Here is a tiny trained network, its code and every weight. The questions are about switching its units off for an input and a class, where a switched-off unit gives its printed mean instead of its output.

import numpy as np


def w(rows, s, z=0):
    codes = np.array(rows[::2]) - 128.0
    scale = np.full(codes.shape[1], s)
    scale[-1] = z or s
    return codes * scale


def norm(h):
    return h / np.sqrt((h * h).mean(-1, keepdims=True) + 1e-5)


def f(y):
    return np.maximum(y, 0)


def log_softmax(a):
    a = a - a.max(-1, keepdims=True)
    return a - np.log(np.exp(a).sum(-1, keepdims=True))


def net(x, mask):
    res = np.array(x, float).reshape(1, 8) / 4 @ E
    u = 0
    for l in range(2):
        y = f(norm(res) @ A[l][:, :-1].T + A[l][:, -1])
        res = res + np.where(mask[u : u + 8], y, B[l][:, -1]) @ B[l][:, :-1]
        u += 8
    return log_softmax(norm(res)[-1] @ U[:, :-1].T + U[:, -1])


A, B = {}, {}
E = w([
[145,94,134,141,51,122,99,132],'x0',
[148,156,66,137,139,175,27,44],'x1',
[114,171,135,101,143,205,121,93],'x2',
[152,130,137,215,86,138,163,82],'x3',
[175,196,98,65,44,139,124,149],'x4',
[86,233,140,78,127,170,43,65],'x5',
[128,44,10,66,140,144,192,145],'x6',
[106,137,197,159,59,139,154,180],'x7',
],0.0011)
A[0] = w([
[180,166,1,48,162,178,115,50,146],'L0N1',
[159,40,94,190,73,151,163,122,116],'L0N2',
[174,174,98,37,112,112,226,229,157],'L0N3',
[138,169,112,197,220,171,88,15,174],'L0N4',
[88,186,153,83,156,140,111,88,74],'L0N5',
[127,26,158,164,165,49,183,169,43],'L0N6',
[151,200,208,162,39,112,120,118,7],'L0N7',
[85,96,167,249,203,141,175,82,148],'L0N8',
],0.0024,0.0015)
B[0] = w([
[201,178,132,187,49,77,87,166,252],'L0N1',
[162,104,83,136,229,41,198,185,199],'L0N2',
[42,51,180,137,208,159,195,72,222],'L0N3',
[36,93,241,72,147,179,169,109,238],'L0N4',
[150,76,90,173,113,109,165,158,176],'L0N5',
[198,199,65,170,53,112,40,91,211],'L0N6',
[195,222,130,238,74,133,53,51,173],'L0N7',
[63,107,103,1,160,168,157,147,212],'L0N8',
],0.0027,0.0024)
A[1] = w([
[191,55,94,225,90,97,217,152,4],'L1N1',
[196,150,92,149,233,125,57,2,95],'L1N2',
[223,152,65,127,35,100,52,200,100],'L1N3',
[109,245,203,57,124,94,87,85,155],'L1N4',
[158,223,7,29,63,198,136,176,75],'L1N5',
[161,80,20,78,217,65,103,89,70],'L1N6',
[215,99,71,219,118,84,243,71,85],'L1N7',
[142,104,157,170,235,1,82,214,98],'L1N8',
],0.002,0.0013)
B[1] = w([
[180,134,38,203,141,24,146,240,208],'L1N1',
[119,165,201,167,55,156,167,158,175],'L1N2',
[101,113,126,80,188,175,120,78,200],'L1N3',
[163,113,107,197,109,121,155,151,252],'L1N4',
[152,27,80,105,187,68,110,130,182],'L1N5',
[162,165,154,210,55,88,157,180,209],'L1N6',
[119,98,62,195,146,19,177,252,228],'L1N7',
[161,74,67,153,109,95,234,198,201],'L1N8',
],0.0033,0.0019)
U = w([
[243,30,9,4,123,170,10,18,3],'0',
[12,15,238,22,245,245,244,69,190],'1',
[239,13,9,242,123,11,248,248,234],'2',
[211,246,244,240,12,247,11,11,179],'3',
],0.0037,0.0034)

Each question gives the input, the list of numbers given to net, and the class t.
The units are the neurons (one row each of A and B). Each row of codes is followed by its name. A weight is (code - 128) times the scale printed after its matrix; where a second scale follows, it is the last column's (A, B and U).
mask holds one flag per neuron, layer by layer. A switched-off neuron (its flag False) gives its mean, the last column of its row in B, instead of its output. The means were averaged over made-up inputs and are rounded, as every weight is.
A unit's drop is (log p(t) with every unit on - log p(t) with that unit switched off) / (log p(t) with every unit on - log p(t) with every unit switched off).
The circuit of an input: a set's keep is (log p(t) with only the set's units on - log p(t) with every unit switched off) / (log p(t) with every unit on - log p(t) with every unit switched off). Starting from the 12 units with the biggest drops (on a tie, the unit counted first), units are removed one at a time, each time the one whose removal leaves the highest keep (on an exact tie, the one counted first), for as long as the keep stays at least 0.8.
circuit, biggest first: the units of the circuit, biggest drop first
k most important neurons: the k neurons with the biggest drops, biggest first
top k neurons in layer l: the k neurons of layer l with the biggest drops, biggest first
drop of u: that unit's drop, to one decimal
input [0,-3,6,-1,-1,8,2,-7], class 3: top 3 neurons in layer 0 : [L0N1; L0N8; L0N4]
input [-6,-5,5,0,4,4,7,0], class 1: circuit, biggest first : [L0N3]
input [-5,-6,-2,0,5,-2,-6,7], class 3: circuit, biggest first : [L0N2; L0N7; L1N7]
input [-6,7,5,6,-2,2,8,3], class 3: top 3 neurons in layer 0 : [L0N4; L0N1; L0N2]
input [0,0,4,-8,4,-2,-6,6], class 3: circuit, biggest first : [L0N7; L1N7]
input [-6,-8,6,-7,5,-8,-5,-7], class 1: top 3 neurons in layer 0 : [L0N3; L0N1; L0N2]
input [6,6,0,5,-8,-5,-7,6], class 1: circuit, biggest first : [L0N8; L0N1; L1N1]
input [-5,-2,-4,-1,-7,1,-3,-7], class 1: 2 most important neurons : [L0N4; L0N8]
input [5,0,4,-1,7,1,5,0], class 0: top 2 neurons in layer 0 : [L0N2; L0N5]
input [2,7,5,6,-6,1,2,-5], class 1: 3 most important neurons : [L0N4; L0N6; L0N8]
input [3,3,-1,-6,-1,3,0,2], class 0: 3 most important neurons : [L0N3; L0N2; L1N3]
input [1,6,-2,-3,6,7,5,7], class 0: 2 most important neurons : [L1N5; L1N3]
input [-6,6,0,2,0,7,5,0], class 3: top 2 neurons in layer 0 : [L0N1; L0N4]
input [-7,6,3,-1,-6,-2,1,-1], class 1: circuit, biggest first : [L0N4]
input [-6,6,-2,-4,1,-3,-8,-1], class 3: top 2 neurons in layer 1 : [L1N7; L1N4]
input [7,1,-5,0,7,-4,-7,7], class 3: top 2 neurons in layer 0 : [L0N7; L0N5]
input [-3,-5,6,-1,-4,-1,2,-8], class 1: top 3 neurons in layer 0 : [L0N2; L0N4; L0N8]
input [-6,-1,-3,5,8,-2,-8,-4], class 3: top 2 neurons in layer 0 : [L0N7; L0N2]
input [4,5,7,-3,-7,-7,-5,8], class 1: top 2 neurons in layer 0 : [L0N8; L0N1]
input [2,8,7,-6,-2,-3,-2,-1], class 3: most important neuron : [L0N1]
input [-4,0,-1,6,-6,2,0,6], class 1: drop of L0N8 : 0.2
input [-6,0,2,-6,-5,-5,-3,-5], class 1: drop of L0N2 : 0.2
